Below are the code and all the weights of a small trained network. Each question names an input and a target symbol and asks about switching units off, where a switched-off unit gives its printed mean instead of its output.

import numpy as np


def w(rows, s, z=0):
    codes = np.array(rows[::2]) - 128.0
    scale = np.full(codes.shape[1], s)
    scale[-1] = z or s
    return codes * scale


def f(y):
    return y / 2 * (1 + np.tanh(0.7978845608 * (y + 0.044715 * y**3)))


def softmax(a):
    e = np.exp(a - a.max(-1, keepdims=True))
    return e / e.sum(-1, keepdims=True)


def log_softmax(a):
    a = a - a.max(-1, keepdims=True)
    return a - np.log(np.exp(a).sum(-1, keepdims=True))


def net(x, mask):
    ids = ['αβγδεηθμξπσφψω'.index(c) for c in x.split()]
    T = len(ids)
    res = E[ids] + P[:T]
    u = 0
    for l in range(3):
        q, k, v = (res @ M[l].T for M in (Q, K, V))
        z = softmax(np.where(np.tri(T) > 0, q @ k.T / 3**0.5, -1e9)) @ v
        res = res + np.where(mask[u], z, O[l][:, -1]) @ O[l][:, :-1]
        u += 1
        y = f(res @ A[l][:, :-1].T + A[l][:, -1])
        res = res + np.where(mask[u : u + 4], y, B[l][:, -1]) @ B[l][:, :-1]
        u += 4
    return log_softmax(res[-1] @ U[:, :-1].T + U[:, -1])


Q, K, V, O, A, B = {}, {}, {}, {}, {}, {}
E = w([
[151,125,161,83],'α',
[115,76,153,186],'β',
[82,126,191,206],'γ',
[170,101,161,56],'δ',
[165,140,149,73],'ε',
[171,120,104,95],'η',
[145,136,122,189],'θ',
[165,103,85,166],'μ',
[130,214,114,182],'ξ',
[140,183,122,150],'π',
[25,211,234,177],'σ',
[117,116,163,153],'φ',
[254,250,20,102],'ψ',
[75,63,248,151],'ω',
],0.0068)
P = w([
[105,184,49,137],'0',
[192,85,199,170],'1',
[78,93,30,128],'2',
[91,179,173,39],'3',
[192,131,195,155],'4',
[72,73,23,114],'5',
[106,182,155,26],'6',
[202,200,167,171],'7',
[62,53,2,105],'8',
[116,179,146,25],'9',
[183,216,175,166],'10',
],0.008)
Q[0] = w([
[131,101,100,210],'L0H0',
[39,229,61,187],'L0H0',
[123,66,252,37],'L0H0',
],0.0028)
K[0] = w([
[127,113,193,126],'L0H0',
[164,3,118,122],'L0H0',
[53,119,167,89],'L0H0',
],0.0048)
V[0] = w([
[170,123,176,98],'L0H0',
[120,254,70,173],'L0H0',
[122,147,122,171],'L0H0',
],0.005)
O[0] = w([
[110,16,221,112,103],'L0H0',
[194,251,182,148,249],'L0H0',
[68,232,191,121,162],'L0H0',
],0.0024,0.0017)
A[0] = w([
[158,145,227,124,132],'L0N0',
[68,253,161,99,255],'L0N1',
[178,121,190,77,164],'L0N2',
[187,210,135,141,172],'L0N3',
],0.0071,0.0033)
B[0] = w([
[186,70,105,187,160],'L0N0',
[113,109,211,105,255],'L0N1',
[131,71,161,192,150],'L0N2',
[255,118,205,125,184],'L0N3',
],0.0074,0.0057)
Q[1] = w([
[85,86,118,132],'L1H0',
[64,253,117,144],'L1H0',
[189,60,136,85],'L1H0',
],0.0037)
K[1] = w([
[91,100,251,31],'L1H0',
[87,195,72,40],'L1H0',
[189,79,218,188],'L1H0',
],0.0025)
V[1] = w([
[63,88,123,154],'L1H0',
[38,57,4,96],'L1H0',
[32,70,233,126],'L1H0',
],0.0027)
O[1] = w([
[85,134,112,147,105],'L1H0',
[72,253,149,117,2],'L1H0',
[41,79,107,76,167],'L1H0',
],0.0047,0.0025)
A[1] = w([
[93,40,182,178,126],'L1N0',
[116,177,115,191,149],'L1N1',
[197,121,243,173,179],'L1N2',
[59,139,3,61,253],'L1N3',
],0.0057,0.0052)
B[1] = w([
[139,131,128,194,152],'L1N0',
[120,150,159,104,133],'L1N1',
[184,95,120,116,255],'L1N2',
[2,191,56,87,173],'L1N3',
],0.0068)
Q[2] = w([
[79,98,192,118],'L2H0',
[112,81,255,17],'L2H0',
[170,135,163,148],'L2H0',
],0.0062)
K[2] = w([
[96,133,67,102],'L2H0',
[1,95,17,136],'L2H0',
[101,108,148,155],'L2H0',
],0.0081)
V[2] = w([
[77,110,91,179],'L2H0',
[100,122,255,136],'L2H0',
[58,93,178,194],'L2H0',
],0.0072)
O[2] = w([
[36,191,194,211,247],'L2H0',
[79,1,219,14,171],'L2H0',
[12,100,193,130,254],'L2H0',
],0.0063,0.00039)
A[2] = w([
[124,153,195,225,189],'L2N0',
[210,101,156,149,141],'L2N1',
[202,43,141,156,4],'L2N2',
[2,115,116,130,135],'L2N3',
],0.0073,0.002)
B[2] = w([
[172,148,74,111,238],'L2N0',
[113,93,119,189,253],'L2N1',
[72,131,57,253,212],'L2N2',
[77,137,190,189,211],'L2N3',
],0.0067,0.005)
U = w([
[195,30,98,212,155],'α',
[216,94,176,153,214],'β',
[193,136,168,143,138],'γ',
[153,151,145,167,4],'δ',
[160,125,126,120,26],'ε',
[132,139,132,131,58],'η',
[138,220,69,169,37],'θ',
[164,27,254,35,150],'μ',
[122,121,70,132,129],'ξ',
[125,127,90,115,197],'π',
[39,111,154,148,142],'σ',
[79,154,101,167,101],'φ',
[158,189,44,108,215],'ψ',
[89,110,170,135,123],'ω',
],0.0069,0.0027)

Each question gives the input, a string of symbols that net reads in full, and the target symbol t.
The units are the heads (3 rows each of Q, K, V and O) and the neurons (one row each of A and B). Each row of codes is followed by its name. A weight is (code - 128) times the scale printed after its matrix; where a second scale follows, it is the last column's (O, A, B and U).
mask holds one flag per unit, layer by layer, with each layer's heads first. A switched-off unit (its flag False) gives its mean, the last column of its rows in O or B, instead of its output. The means were averaged over made-up inputs and are rounded, as every weight is.
A unit's drop is (log p(t) with every unit on - log p(t) with that unit switched off) / (log p(t) with every unit on - log p(t) with every unit switched off).
The circuit of an input: a set's keep is (log p(t) with only the set's units on - log p(t) with every unit switched off) / (log p(t) with every unit on - log p(t) with every unit switched off). Starting from the 12 units with the biggest drops (on a tie, the unit counted first), units are removed one at a time, each time the one whose removal leaves the highest keep (on an exact tie, the one counted first), for as long as the keep stays at least 0.8.
circuit, biggest first: the units of the circuit, biggest drop first
most important unit: the unit with the biggest drop
k most important neurons: the k neurons with the biggest drops, biggest first
top k neurons in layer l: the k neurons of layer l with the biggest drops, biggest first
drop of u: that unit's drop, to one decimal
input σ ε σ σ, target μ: circuit, biggest first -> (L0N1 L2H0)
input ε δ θ θ ξ φ ξ η, target α: top neuron in layer 1 -> (L1N3)
input ξ ξ σ α, target μ: circuit, biggest first -> (L2H0 L0N1 L2N2)
input ε φ σ η, target μ: 2 most important neurons -> (L2N2 L0N1)
input ξ σ σ φ, target μ: circuit, biggest first -> (L2H0 L0N1 L2N2)
input φ σ σ ξ, target μ: circuit, biggest first -> (L2H0 L0N1 L2N2)
input π ω σ θ ω α σ ξ γ, target σ: 3 most important neurons -> (L2N3 L1N3 L0N3)
input π ξ σ η θ, target α: top 2 neurons in layer 2 -> (L2N2 L2N1)
input β α γ μ ψ μ, target ψ: top 2 neurons in layer 0 -> (L0N1 L0N3)
input σ π ξ σ φ, target α: top 2 neurons in layer 1 -> (L1N3 L1N2)
input σ π π σ α ξ σ σ β, target σ: top 2 neurons in layer 2 -> (L2N3 L2N0)
input α σ σ, target σ: 3 most important neurons -> (L0N3 L2N3 L1N2)
input β σ η, target σ: top 2 neurons in layer 0 -> (L0N3 L0N1)
input ξ α σ π ε, target α: most important unit -> L2N2
input θ η ψ φ η π δ ψ ξ, target ψ: top 2 neurons in layer 0 -> (L0N3 L0N1)
input α σ σ θ η, target α: 2 most important neurons -> (L2N2 L1N3)
input σ σ μ, target σ: top 2 neurons in layer 1 -> (L1N3 L1N2)
input π π ξ π δ ξ α ψ, target α: top 2 neurons in layer 1 -> (L1N2 L1N3)
input ξ π ψ π β, target α: 2 most important neurons -> (L2N2 L1N3)
input δ γ ε μ σ, target α: most important unit -> L0N0
input γ σ α, target σ: 4 most important neurons -> (L0N3 L1N3 L2N3 L1N2)
input ξ π σ γ, target μ: 2 most important neurons -> (L0N1 L2N2)
input π α η η φ ξ φ ξ, target α: top 2 neurons in layer 2 -> (L2N1 L2N2)
input φ π η ξ η σ π β ψ μ θ, target α: top 2 neurons in layer 0 -> (L0N3 L0N0)
input α ξ σ σ σ ξ β γ, target α: drop of L0N3 -> 0.1
input σ φ σ ε, target μ: drop of L0N3 -> -0.1
